(in the rows, 128 means zero)
Each row of numbers stands for one element and depends on some of the facts below. Use the named rows to name the rest.

Named rows:
Q_63: [ 66 112 118 146 174 174 126 147 135  88 125 119 135 147 166 106 162  88
 137 111 153 150 122  83 165 137 104  83  84 146 136 117  90]
Q_191: [ 87  91 129 150 154 135 103 122 147 113 109 146 126 155 157 135 108  87
 137 110 167 138 158 109 133 181 120 102 104 132 127 118 111]
Q_951: [108  91  46 177 111 104 205 107 115 184 119 167 127  99 177 117 160 118
 127 144 196  80 114 125  96 136 132 143  68  75  30 107 144]
Q_959: [114 113 122 119  98 143  98 110 141 135 124 114 150 129 177  96 150 137
  98 145 126 152 157 149 120 164 167 108 127 125 118 121 127]
Q_400: [122 111 122 122  94 138 105 101 142 134 127 112 144 117 184  89 163 136
  99 145 122 148 163 146 119 171 165 121 128 119 124 126 131]
Q_14: [116 168 114 121 109  96 109 138 160 104 102  91 137 131 191 111 109 159
 137 168 113 158 143 141 129 119 112 131 146 119 101 103 118]
Q_952: [115 151 120  94 117  80 141 124 172  87  85  75 146 110 176  90  96 181
 149 153 134 112 149 126 129 117  95 135 123  76 123 100 111]
Q_114: [111 143 152 132 111 102 114 109 156 111  98 113 146 128 189  94 163 147
 144 181 133 127 145 137 121 142 138 132 160  99 119 138 136]
Q_713: [120 145  99 130 101 137  86 109 139 133 139 113 125 128 209 118 139 141
 136 174 136 162 148 151 118 145 151 107 158 121  95 133 138]
Q_359: [118 120 120 135 124 168 117 112 134 133 149 139 170 138 174 105 182 125
 124 117 124 161 146 121 138 141 142 113 110 145  92 138 132]
Q_552: [114 102 146 120 121 108 109 127 179 136 106 149 142 158 133 119  73 129
 130 138 123 155 137 132 122 179 103  96 139 141 119  97 104]
Q_998: [134 128 111 114 107 155  94  85 123 115 123 118 155 133 183 108 153 138
 163 108 161 134 173 135 109 137 170 145 132  80 113 163 154]
Q_876: [ 86  89 137 148 157 124  99 117 153  98 116 134  99 143 158 146 104  80
 148 102 180 130 142 128 144 143  95  96 143 102 129 116 133]
Q_653: [111 110 103 147  87 140 130 101 139 166 144 139 145 110 180 100 173 129
 100 132 138 134 153 139 124 168 156 122 118 114  86 132 129]
Q_201: [144 118 115 109 109 150 101  75 130 118 128 116 155 125 184  98 155 147
 164 126 154 146 157 139 116 147 162 127 141  90 113 159 148]
Q_912: [ 91  91 121 142 137 171 102 114 128 115 134 146 137 140 180 117 151  88
 126 120 169 152 156 117 137 181 152  77 114 139 137 136 122]
Q_499: [ 73 101 127 162 179 162 140 150 122  90 140 116 133 139 165 110 162  75
 126 113 158 142 126  87 158 140 115  87  89 145 125 132  95]
Q_130: [122 115 110 126 153 128 109 113 128  89  77 101 113 136 175 117 107  99
 178 100 177 122 193 108 121 115 139 157  96  70 144 165 142]

How the elements are related:
Q_100 Φ [Q_428, Q_415, Q_558]
Q_103 Φ [Q_563]
Q_114 Φ [Q_132]
Q_119 Φ [Q_145]
Q_121 Φ [Q_114]
Q_122 Φ [Q_695]
Q_125 Φ [Q_292]
Q_130 Φ [Q_84]
Q_145 Φ [Q_431]
Q_167 Φ [Q_149]
Q_168 Φ [Q_667]
Q_172 Φ [Q_552, Q_132]
Q_18 Φ [Q_145, Q_667]
Q_191 Φ [Q_87]
Q_201 Φ [Q_374, Q_132]
Q_210 Φ [Q_434]
Q_232 Φ [Q_698, Q_359]
Q_24 Φ [Q_695]
Q_25 Φ [Q_87]
Q_263 Φ [Q_70, Q_132]
Q_264 Φ [Q_263]
Q_281 Φ [Q_695]
Q_292 Φ [Q_39, Q_588]
Q_310 Φ [Q_514, Q_24]
Q_353 Φ [Q_698]
Q_356 Φ [Q_558]
Q_359 Φ [Q_822, Q_588, Q_419, Q_132]
Q_370 Φ [Q_145, Q_122]
Q_374 Φ [Q_70]
Q_386 Φ [Q_39]
Q_388 Φ [Q_54]
Q_39 Φ [Q_558, Q_695, Q_132]
Q_392 Φ [Q_292, Q_558]
Q_394 Φ [Q_145, Q_25, Q_119, Q_37]
Q_396 Φ [Q_558]
Q_400 Φ [Q_132]
Q_404 Φ [Q_24, Q_132]
Q_405 Φ [Q_588]
Q_428 Φ [Q_374]
Q_434 Φ [Q_997, Q_698]
Q_456 Φ [Q_558, Q_563, Q_132]
Q_499 Φ [Q_63]
Q_505 Φ [Q_14, Q_132]
Q_525 Φ [Q_597]
Q_528 Φ [Q_558]
Q_534 Φ [Q_24]
Q_544 Φ [Q_558, Q_132]
Q_551 Φ [Q_132]
Q_552 Φ [Q_37]
Q_562 Φ [Q_37]
Q_57 Φ [Q_132]
Q_585 Φ [Q_405]
Q_600 Φ [Q_588, Q_865, Q_132]
Q_601 Φ [Q_149]
Q_628 Φ [Q_695]
Q_63 Φ [Q_528, Q_558]
Q_630 Φ [Q_952, Q_132]
Q_637 Φ [Q_41, Q_695]
Q_639 Φ [Q_797, Q_558]
Q_653 Φ [Q_434, Q_132]
Q_695 Φ [Q_132]
Q_698 Φ [Q_39, Q_123, Q_132]
Q_705 Φ [Q_647, Q_628]
Q_708 Φ [Q_770]
Q_710 Φ [Q_132, Q_792]
Q_713 Φ [Q_132]
Q_721 Φ [Q_695, Q_172, Q_370]
Q_723 Φ [Q_405, Q_132]
Q_727 Φ [Q_84]
Q_731 Φ [Q_356]
Q_742 Φ [Q_428, Q_353]
Q_749 Φ [Q_528]
Q_750 Φ [Q_595, Q_353]
Q_770 Φ [Q_558]
Q_773 Φ [Q_698]
Q_783 Φ [Q_773]
Q_792 Φ [Q_37]
Q_797 Φ [Q_292, Q_588]
Q_799 Φ [Q_952]
Q_807 Φ [Q_810]
Q_815 Φ [Q_128, Q_100, Q_84]
Q_822 Φ [Q_558]
Q_827 Φ [Q_727, Q_132]
Q_831 Φ [Q_263, Q_558, Q_37]
Q_841 Φ [Q_831]
Q_860 Φ [Q_628]
Q_865 Φ [Q_374]
Q_869 Φ [Q_149, Q_860]
Q_876 Φ [Q_87]
Q_878 Φ [Q_128, Q_87, Q_558]
Q_879 Φ [Q_404]
Q_912 Φ [Q_87, Q_558, Q_132]
Q_935 Φ [Q_650, Q_695]
Q_951 Φ [Q_210, Q_938, Q_54]
Q_954 Φ [Q_70, Q_405, Q_695]
Q_959 Φ [Q_132]
Q_983 Φ [Q_431]
Q_998 Φ [Q_428, Q_132]
{Q_100, Q_125, Q_128, Q_14, Q_300, Q_404, Q_562, Q_628, Q_637, Q_639, Q_708, Q_713, Q_860, Q_954} ε e
{Q_103, Q_119, Q_123, Q_132, Q_145, Q_149, Q_167, Q_172, Q_18, Q_191, Q_210, Q_263, Q_264, Q_281, Q_356, Q_359, Q_37, Q_370, Q_374, Q_386, Q_388, Q_396, Q_400, Q_41, Q_456, Q_499, Q_514, Q_517, Q_551, Q_552, Q_558, Q_57, Q_595, Q_597, Q_601, Q_63, Q_630, Q_647, Q_650, Q_653, Q_695, Q_70, Q_705, Q_721, Q_723, Q_731, Q_742, Q_749, Q_773, Q_792, Q_797, Q_807, Q_815, Q_827, Q_831, Q_84, Q_87, Q_878, Q_912, Q_938, Q_959, Q_997} ε a
{Q_114, Q_232, Q_24, Q_25, Q_292, Q_39, Q_392, Q_394, Q_415, Q_419, Q_434, Q_534, Q_667, Q_710, Q_727, Q_799, Q_841, Q_869, Q_940} ε b
{Q_121, Q_130, Q_168, Q_201, Q_310, Q_408, Q_431, Q_505, Q_525, Q_528, Q_54, Q_563, Q_588, Q_770, Q_810, Q_822, Q_865, Q_951, Q_952, Q_998} ε c
{Q_122, Q_353, Q_405, Q_428, Q_544, Q_585, Q_600, Q_698, Q_750, Q_783, Q_876, Q_879, Q_935, Q_939, Q_983} ε d

Which element is each row?
No name comes twice in this set of rows, the named rows included.
[ 89 154 128  94 146 111 156 127 171  78  97  83 148 133 175  97 127 159
 158 142 138 131 126 105 152 108  77  99 120 107 128 100  98] -> Q_563
[131 129 154 109 170  69 147 120 200 116  83 149 160 178  97 134  19 159
 197 126 136 126 123 121 105 131  39 125 108 128  94 102  98] -> Q_431
[ 98 150 121 125 101  94 186 143 175 174 119 117 152  99 158 101 141 150
 101 140 112 108 146 123 131 112  94 168  84 126  76 113  96] -> Q_997
[139  75 137 168 167 120 121 102 155 165 118 198 146 177  88 162  43  94
 145 116 146 149 137 135  92 198 105 118 108 157  91 124 117] -> Q_18
[101 123 132 178 194 164 127 121 133  87 146 148 143 150 168 116 201  95
 172 151 159 136 110 115 151 135 119  92 139 157 103 174 138] -> Q_392
[ 97 103 113 133 131 169  98 110 130 107 156 136 115 146 191 113 172 101
 122 110 161 144 138 141 148 137 128  80 164 113 119 137 149] -> Q_544
[123 149 155 175 205  64 147 117 133 111  79  49 111  90 127  96  71 131
 122 118  49 129 111  89 120 104  82 161  63  79 137  76  64] -> Q_149
[162  80 122 169 147 137 106  71 131 154 138 154 152 158 137 108 104 123
 127 131 104 171 127 143  82 204 146  93 137 130  92 120 114] -> Q_721
[ 91 112 133 152 161 127 119 112 173  92 105 151 127 167 157 133 144 106
 151 157 166 134 137 120 142 161 117  90 142 135 108 141 124] -> Q_841
[138 162 146 110 136 119 104 113 158 116 153  90 152 130 144  96 142 145
 149 135  76 148 107 131 133  87  80 115 173 110 104 115 121] -> Q_405
[120 157  95 176 167  99 133 133 137 117 104 113 108 132 160 139  78 105
 150 135 132 133 117 113 120 107 106 149 102 118  85 109 108] -> Q_300
[102 150 112 166 154 135  78 127 119  82 114  71 124 162 181 137 124  66
 173  96 164 159 173 102 147 102 145 150 111 123 115 180 140] -> Q_100
[156 120 142 146 169 104 110  93 150 141 144 122 133 152 110 121  77 144
 148 143  74 159 107 155  95 130  84  97 181 107 107  97 111] -> Q_122
[146 107 147 151 165 100 102  92 166 153 128 161 147 164 102 123  61 124
 144 120  97 148 132 139  95 182 107 104 122 142  98  96 106] -> Q_370
[ 87 216 184  38  75  76 133 161 243  90  88  39 175 113 165  66 108 220
 112 164  47 145 145 129 162  87  73 129 141 138 144  76  61] -> Q_132

Now the same elements, written a new way:
Known rows:
Q_601: [145 153 117 109 116 132 105 137 108 131 137 124 140 118 111 143 148 120
 131 140 128 142 142 141 123 159 125 161 112 143  90 163]
Q_415: [131 166 142 132 159 101 128 127  96 134 112 155 138  99  90 120 147 103
  91 122 124 135 133 107 172 126 111  79 170 125 103  79]
Q_773: [155 143 132  95 127 170 108 128 129  60  80 161 166  59 169  73 117 115
 104 151 177 164 150 109 171  85 198 168 158 143 161 167]
Q_130: [136 162 136 126 168 157 139 122 128 167 157 133 121 114 127  66 116 152
 160 114  96 126 146  84 151 151 118 118 135  95 102 147]
Q_405: [ 82  95 132 125 172 148 128 152 156  81 116 134  74 163 189 151 149 183
 139 114 161 128 125 147  82 164 112  76 212 142 110 103]
Q_525: [134 153 135 123 166 156 143 124 136 167 152 138 123 122 134  65 111 152
 158 116 101 131 145  84 145 149 120 116 123  94 108 143]
Q_123: [150 158 120 108 124 138 102 135 104 124 134 120 148 104 117 139 151 112
 133 142 131 140 142 134 134 156 138 156 118 142 100 162]
Q_514: [148 160 118 111 119 129 100 134 100 137 146 116 138 114 106 148 155 112
 137 139 118 138 143 137 126 155 119 158 115 143  89 164]
Q_41: [144 156 116 117 119 121 102 134 103 135 141 119 134 119 106 141 153 110
 135 139 120 143 140 136 129 160 119 162 117 146  88 166]
Q_232: [145 149 145 108 162 143 145 131 125  78  75 167 162  69 147  76 122 112
  85 151 170 153 140  98 182  64 182  79 189 128 153  72]
Q_878: [115 151 125 130  96 117  79  91  99 145  89  96 138 120  87 166 161  70
 131 135  89 149 107 113  95 121 134 165  93 119 138 158]
Q_558: [ 69 114 105 133  70 133  78  82  94 139  71 107 123 145  91 173 150  66
 120  92  90 164  95 111  77  76 173 153  77  93 160 154]
Q_100: [ 84 110 147 157  66 172  83 112  78 116 120 155  96 161  89 132  95 128
 143  63  95 122 102 119  80 114 174 114 126  95 150  72]
Q_876: [110 175 158 165 166 121  88  83 117 130 165 108 110 121 172 157 162  94
 132 142 108  80 108 107 118 151 105 118 203 114 122 144]
Q_600: [ 88  83 146 147 167 151 168 149 181 114 147 100 106 153 187 168 135 183
 130 132 152  71 112 178  97 152 111  80 203 138 144 114]
Q_708: [145 129 151 146 103 169 103 130  85 103 155 151 107 159 115 107  94 127
 154 124 114 117 119 110 101 149 142 109 123 120 157  68]
Q_959: [160  68 119 122  97 124 180 149 189 149 118  74 158 117 139 172 137 167
 137 149 121  74 118 190 141  92 102 141  82 155 183 143]
Q_997: [152 157 121 105 122 141 102 133 102 122 135 125 147  99 116 138 153 111
 132 146 132 142 143 129 135 155 142 161 122 141 101 164]

Rows to name:
No name comes twice in this set of rows, the named rows included.
[160  82 124 112 104 141 161 147 176 132 110  83 159 101 143 157 135 152
 132 151 138  89 125 176 148  97 125 150  94 151 168 151] -> Q_653
[162 171 138 124 127 104  83 106  99 149 137  91 145  94  90 153 171  76
 144 148  92 127 126 115 138 152 106 168 109 138 117 161] -> Q_191
[164  71 152 164  97 155 182 145 133 123 155  92 122 158 128 122  96 158
 160 147 107  73 109 156 143 112 103 107 116 141 207  51] -> Q_404
[133  57  95 177  65  43 195 152 204 128  81  83 121 153 155  87 106 134
 111 154 139 130 100 187 186  56  94 180 121 162 166 159] -> Q_695
[151 156 152 101 162 157 145 116 121  64  74 175 165  56 152  61 112 103
  80 152 175 158 144  92 189  44 196  82 197 123 172  91] -> Q_434
[136 110 105 107 130 134 106 144 134 101  92 125 142 133 155 127 136 121
 126 145 152 161 135 134 117 148 152 137 116 144 122 156] -> Q_386
[ 58 139 129 150 107 174 152 143 105 124 170 174  94 146 157 150 109 191
  96  38 163  73 134 198  89 156 157 117 214 126  71 167] -> Q_428
[124  70  94 121  71 145 191 150 150 150 147  85 141 125 113 172 131 175
 129 126 130  78 133 194 129 123 117 146  93 150 116 160] -> Q_263
[136 141 109 120 110 115 109 139 115 123 125 130 132 129 117 129 140 116
 126 140 133 153 138 140 135 152 126 167 115 144  90 163] -> Q_705
[ 70 115  72 112  54 172 165 151  89 148 160 165 116 130  73 146 119 191
 105  40 141 101 154 202 106 162 142 167 180 147  68 174] -> Q_374
[113  91  93 168  79  52 131 147 166 103  90 146 103 155 133  69 113  92
 106 145 151 171 122 136 169 134 108 182 143 154  89 169] -> Q_281
[109  89 155 119 169 169 166 136 194  58  89 133 158  74 187  97 109 168
 101 154 178  84 119 133 166  48 196  93 208 129 216 132] -> Q_698
[144  85 142 138 153  75 195 142 156 135 106 103 152 108 125 155 126 136
  92 143 143  88 122 143 177  56 103  77 116 133 186  55] -> Q_710

The same elements again, as new rows of numbers:
Some rows with their names:
Q_879: [114 124 122 135 118 127 129 131 121 126 123 134 147 126 132 131 111 124
 126 125 123 125 135 117 146 127 119 120 128 130 132 128 122 138 116 143
 148 168 114 127 129 127 123 118 124 135 128 129]
Q_998: [125 138  96 122 128 111 117 128 110 125 140 113 143 135 136 132 120 141
 114 124 114 119 122 130 174 130 120 136 126 130 124 128 123 125 141 138
 140 153 128 130 128 134 115 122 128 131 117 121]
Q_878: [128 173 126 111 118 121 105 124 142 123 104 124 147 131 144 135 124 125
  83 132 122 125 127 132 112 137 133 146 121 129  96 129 146 105 139 124
 132 117 148 146 138 130 124 115 122 124 137 117]
Q_562: [130 104 102 123 153 133 168 127 131 120 124 116 137 130 119 126 123 150
 107 120 118 128 126 130 122 124 147 149 123 116 118 124 148 100 100 148
 132 128 135 123 135 144 132 134 120 123 115 145]
Q_310: [113 157 107 125 112  98 119 121 117 120 129 138 144 131 130 126 116 134
 145 129 120 126 125 136 130 129 133 123 125 124 140 128 123 124 144 140
 160 187 123 131 123 137 119 115 117 139 131 134]
Q_938: [143 122 166 141 107 173 133 140 118 135 137 129  90 118 128 100 141 127
 159 152 135 125 128 119 119 123 147 123 134 129 142 125 128 146 130  94
 117 127 116 127 128 136 124 139 140 124 143 129]
Q_939: [148 142 179 136 121 147 143 139 130 110 138 131 124 125 123 129 121 128
 152 128 128 134 134 119 105 129 125 130 129 117 134 129 117 131 136 113
 160 129 135 120 133 118 145 133 125 127 111 129]
Q_374: [133 107 120 128 140 132 128 125 122 141 133 117 130 131 127 126 140 131
 137 119 140 133 114 124 150 124 106 116 130 133 128 134 109 153 134 131
 119 107 121 121 124 115 136 133 141 126 115 118]
Q_292: [131 143 121 147 146 110 103 124 140 132 146 130 127 127 121 134 131 111
 135 126 138 130 136 140 161 125 121 118 129 136 134 129 125 144 127 142
 112 103 131 123 122 125 132 137 127 135 150 129]
Q_167: [103 165 162  68 115 162 160 132 127 133 118 142 146 131 135 127 136 145
 145 127 133 131 142 144  93 137 153 109 133 108 140 136 128 120 152 119
 134 153 143 111 134 129 137 107 125 130 107 144]
Q_404: [114 114 109 138 125 124 123 126 130 128 132 133 148 129 121 119 119 133
 127 121 129 123 125 125 142 124 126 121 125 124 132 122 119 138 118 150
 118 168 111 136 123 129 123 117 127 135 124 129]
Q_386: [115 137 118 139 128 116 114 123 129 132 115 125 141 131 133 131 130 127
 107 131 133 125 130 136 132 128 128 115 128 133 124 128 126 131 127 145
 123 124 127 140 132 137 122 125 127 129 139 121]
Q_456: [114 161 119 122 132 114 115 125 130 124 113 114 142 136 144 138 128 131
  84 131 124 119 131 141 152 134 129 132 125 131 113 129 134 120 133 149
 122 133 138 139 138 137 117 122 124 129 138 125]
Q_727: [145 112 125  84 113 128 100 134 142 130 150 134 149 131 127 132 114 122
  89 118 129 132 127 104 113 133 116 148 125 128 115 131 135 129 148  87
 142 140 135 146 118 122 138 122 138 123 117 119]
Q_57: [114 106 113 121 124 127 125 127 118 139 120 119 141 131 139 130 128 131
 100 129 128 124 120 128 159 125 124 123 127 129 122 126 130 130 129 137
 126 148 122 132 130 138 116 125 133 127 123 123]
Q_742: [130 124 121 116 115 123 113 132 124 133 123 108 138 137 136 124 127 138
  96 133 127 126 118 127 160 129 130 122 126 127 126 125 118 136 144 136
 131 146 132 132 132 141 117 132 127 126 132 116]
Q_770: [136 157 131 149 146 119 119 122 128 115 136 135 114 131 131 140 133 119
 141 129 129 122 134 139 128 136 125 145 122 129 113 135 142 116 136 103
 111  86 134 132 129 116 125 127 116 130 137 126]
Q_37: [135  64 119 128 146 140 172 122 125 140 126 124  96 123 124 127 150 129
 156 120 127 140 121 120  80 120 127 144 131 132 118 137 146 124  94 111
 101  58 112 120 122 112 134 142 133 116 114 139]

Name these rows:
No name comes twice in this set of rows, the named rows included.
[150  85 143  94 113 135 115 130 140 135 138 146 113 125 132 124 131 120
 117 120 141 136 114  97  96 136 108 133 126 133 109 140 129 142 144  64
 121  99 123 152 115  93 142 117 140 116 113 105] -> Q_84
[148 118 130 108 144 124 109 129 142 132 152 138 129 129 121 139 132 108
 114 121 137 132 135 118 124 130 119 137 126 137 117 133 133 137 129  99
 115  89 133 135 119 113 141 127 133 126 136 123] -> Q_415
[129 137  96 100 136 107 143 123 141 119 110 117 141 127 123 135 119 139
  89 132 102 137 133 126  87 122 154 162 123 123 115 116 152  93 110 157
 162 145 152 126 133 159 126 136 118 126 127 155] -> Q_394
[130 120  98 100 152 114 136 128 136 128 133 117 141 132 127 141 125 130
  97 124 120 129 139 133 133 128 134 150 127 129 118 128 144 112 114 140
 126 114 142 120 131 141 123 132 129 124 138 142] -> Q_841
[119 129 106 138 131 116 111 124 132 134 140 137 140 127 122 135 130 111
 130 128 133 128 136 130 152 128 127 132 131 137 132 126 133 132 128 146
 110 125 117 132 123 137 122 128 133 135 150 136] -> Q_39
[159 132 162 148 113 156 135 143 106 122 161 135  76 120 120 102 137 122
 180 146 136 123 127 123 115 125 138 133 132 125 142 130 138 130 126  72
 125 126 116 128 121 129 119 135 138 127 135 133] -> Q_54
[153 175 170 105 128 132 133 136 122 108 144 128 116 136 123 121 121 145
 142 132 121 134 124 132 118 132 140 130 125 112 140 128 117 119 164 110
 167 153 158 111 132 128 149 132 122 130 111 128] -> Q_525
[130 101 124 133 125 121 156 117 133 128  98 125 108 122 120 117 126 135
 137 135 113 143 117 123  55 118 141 143 125 124 129 119 134 111 109 142
 153 124 129 122 126 132 131 144 123 120 112 140] -> Q_119
[133  90 115 136 134 142 136 133 126 135 143 128 123 126 121 117 126 134
 132 117 132 126 124 120 143 125 121 125 128 123 129 130 127 141 113 124
 112 134 110 132 123 118 129 121 132 126 118 122] -> Q_14
[129 104  90 112 139 120 121 132 126 139 147 122 143 130 123 132 130 124
 117 122 128 129 133 123 158 124 124 129 131 136 132 127 136 134 117 136
 114 140 126 128 122 142 120 129 138 130 131 130] -> Q_114
[151 140 155  97 122 139 138 137 137 122 143 135 122 127 116 127 124 127
 133 131 129 136 136 126 109 125 140 129 127 120 137 127 129 131 140 112
 146 129 148 116 125 130 144 135 133 127 123 141] -> Q_940
[142 115 128 180 155 116 121 120 121 126 157 137  93 130 119 133 142 117
 181 115 140 129 124 129 156 127 100 118 129 135 138 137 116 148 125 106
  97  67 112 113 118 104 134 136 132 134 134 123] -> Q_588
[138 178 157 132 108 138 119 144 106 113 141 117 107 126 127 108 125 143
 126 154 121 115 129 135 155 129 155 138 131 125 138 123 135 111 145 110
 148 191 131 132 135 170 108 132 131 131 144 137] -> Q_951
[126 184 109 130 143 103 104 126 144 118 130 125 148 134 127 145 128 116
 108 131 132 122 142 145 157 131 131 133 127 132 123 126 134 121 133 155
 127 114 147 128 132 138 126 133 120 133 158 130] -> Q_392
[115 104  93 115 130 124 145 124 118 142 115 112 137 130 135 125 133 139
 105 127 121 130 123 129 119 122 129 136 129 131 126 130 138 121 115 145
 124 134 126 126 131 134 121 131 130 122 123 131] -> Q_172

